Below is a small trained network, with its code and all its weights. Each question gives an input and a class and asks what happens when units are switched off, that is, made to give their printed mean instead of their output.

import numpy as np


def w(rows, s, z=0):
    codes = np.array(rows[::2]) - 128.0
    scale = np.full(codes.shape[1], s)
    scale[-1] = z or s
    return codes * scale


def f(y):
    return y / 2 * (1 + np.tanh(0.7978845608 * (y + 0.044715 * y**3)))


def log_softmax(a):
    a = a - a.max(-1, keepdims=True)
    return a - np.log(np.exp(a).sum(-1, keepdims=True))


def net(x, mask):
    res = np.array(x, float).reshape(1, 7) / 4 @ E
    y = f(res @ A[0][:, :-1].T + A[0][:, -1])
    res = res + np.where(mask, y, B[0][:, -1]) @ B[0][:, :-1]
    return log_softmax(res[-1] @ U[:, :-1].T + U[:, -1])


A, B = {}, {}
E = w([
[161,124,192,119,169],'x0',
[141,255,64,204,144],'x1',
[169,74,152,144,136],'x2',
[199,131,63,45,141],'x3',
[241,113,160,123,90],'x4',
[133,203,210,79,120],'x5',
[67,140,178,45,154],'x6',
],0.0089)
A[0] = w([
[108,99,189,119,122,97],'neuron 0',
[177,157,63,141,131,212],'neuron 1',
[133,31,67,103,199,255],'neuron 2',
[177,172,124,120,76,157],'neuron 3',
[185,134,130,151,162,107],'neuron 4',
[159,173,163,190,103,232],'neuron 5',
[134,151,145,187,161,135],'neuron 6',
[143,88,129,147,156,195],'neuron 7',
[146,99,202,137,199,143],'neuron 8',
[145,49,135,123,56,171],'neuron 9',
[106,102,176,162,163,186],'neuron 10',
[158,107,117,61,157,182],'neuron 11',
[122,110,42,151,163,125],'neuron 12',
[91,162,126,98,157,108],'neuron 13',
[67,92,122,81,142,149],'neuron 14',
[121,68,172,139,175,228],'neuron 15',
[108,174,138,115,135,132],'neuron 16',
[104,156,149,51,154,172],'neuron 17',
[59,137,79,88,131,204],'neuron 18',
[105,98,150,90,139,162],'neuron 19',
[160,184,136,78,164,217],'neuron 20',
[182,162,161,73,134,209],'neuron 21',
[141,93,45,142,135,170],'neuron 22',
[128,10,118,122,61,171],'neuron 23',
],0.013,0.004)
B[0] = w([
[152,78,66,156,215,177],'neuron 0',
[100,240,67,78,167,224],'neuron 1',
[46,162,173,170,141,246],'neuron 2',
[161,194,101,74,74,185],'neuron 3',
[142,172,100,90,78,168],'neuron 4',
[84,166,133,153,55,203],'neuron 5',
[118,150,211,136,102,163],'neuron 6',
[35,157,127,150,53,167],'neuron 7',
[102,130,115,125,165,187],'neuron 8',
[85,135,215,151,82,213],'neuron 9',
[126,63,132,108,113,171],'neuron 10',
[48,118,200,176,108,202],'neuron 11',
[120,142,103,190,220,195],'neuron 12',
[180,35,91,135,93,166],'neuron 13',
[116,93,138,73,158,197],'neuron 14',
[70,134,136,129,154,201],'neuron 15',
[129,84,71,89,81,161],'neuron 16',
[103,3,134,99,109,207],'neuron 17',
[145,28,110,145,164,201],'neuron 18',
[108,128,88,154,123,183],'neuron 19',
[83,105,207,64,25,198],'neuron 20',
[85,103,133,108,83,206],'neuron 21',
[41,141,120,191,167,207],'neuron 22',
[65,38,216,194,66,242],'neuron 23',
],0.0066,0.011)
U = w([
[127,129,111,158,147,55],'0',
[92,141,116,174,246,196],'1',
[155,192,99,100,103,83],'2',
[154,72,46,80,160,135],'3',
[86,97,191,135,79,175],'4',
[231,110,132,137,178,3],'5',
],0.013,0.0043)

Each question gives the input, the list of numbers given to net, and the class t.
The units are the neurons (one row each of A and B). Each row of codes is followed by its name. A weight is (code - 128) times the scale printed after its matrix; where a second scale follows, it is the last column's (A, B and U).
mask holds one flag per neuron, in row order. A switched-off neuron (its flag False) gives its mean, the last column of its row in B, instead of its output. The means were averaged over made-up inputs and are rounded, as every weight is.
A unit's drop is (log p(t) with every unit on - log p(t) with that unit switched off) / (log p(t) with every unit on - log p(t) with every unit switched off).
The circuit of an input: a set's keep is (log p(t) with only the set's units on - log p(t) with every unit switched off) / (log p(t) with every unit on - log p(t) with every unit switched off). Starting from the 12 units with the biggest drops (on a tie, the unit counted first), units are removed one at a time, each time the one whose removal leaves the highest keep (on an exact tie, the one counted first), for as long as the keep stays at least 0.8.
circuit, biggest first: the units of the circuit, biggest drop first
unit that matters most: the unit with the biggest drop
k most important neurons: the k neurons with the biggest drops, biggest first
drop of u: that unit's drop, to one decimal
input [-6,4,4,8,8,-6,4], class 2: circuit, biggest first => (neuron 1)
input [0,6,-5,4,8,6,4], class 2: 3 most important neurons => (neuron 3; neuron 23; neuron 1)
input [-3,5,1,8,3,-2,-1], class 2: circuit, biggest first => (neuron 3; neuron 1)
input [-6,6,-3,8,-2,-1,-7], class 1: 2 most important neurons => (neuron 12; neuron 22)
input [2,0,-8,8,8,-8,-7], class 1: 4 most important neurons => (neuron 22; neuron 12; neuron 1; neuron 2)
input [0,-1,8,-7,-8,7,4], class 1: circuit, biggest first => (neuron 0; neuron 23)
input [-2,6,-7,-3,8,5,2], class 2: 2 most important neurons => (neuron 23; neuron 3)
input [-7,5,0,8,-3,-1,-5], class 1: 2 most important neurons => (neuron 12; neuron 22)
input [0,6,-7,6,4,-7,-6], class 1: 2 most important neurons => (neuron 12; neuron 22)
input [-6,4,-1,-5,-8,6,-4], class 0: 2 most important neurons => (neuron 23; neuron 20)
input [-5,7,-5,4,4,1,8], class 3: drop of neuron 18 => 0.2
input [1,-4,-1,-5,-8,-3,5], class 3: drop of neuron 0 => 0.1
input [-4,7,7,-5,1,-7,0], class 1: drop of neuron 0 => 0.0
input [1,5,-8,-3,7,-4,6], class 2: drop of neuron 23 => 0.2
input [-6,3,0,8,4,-3,-6], class 1: unit that matters most => neuron 22
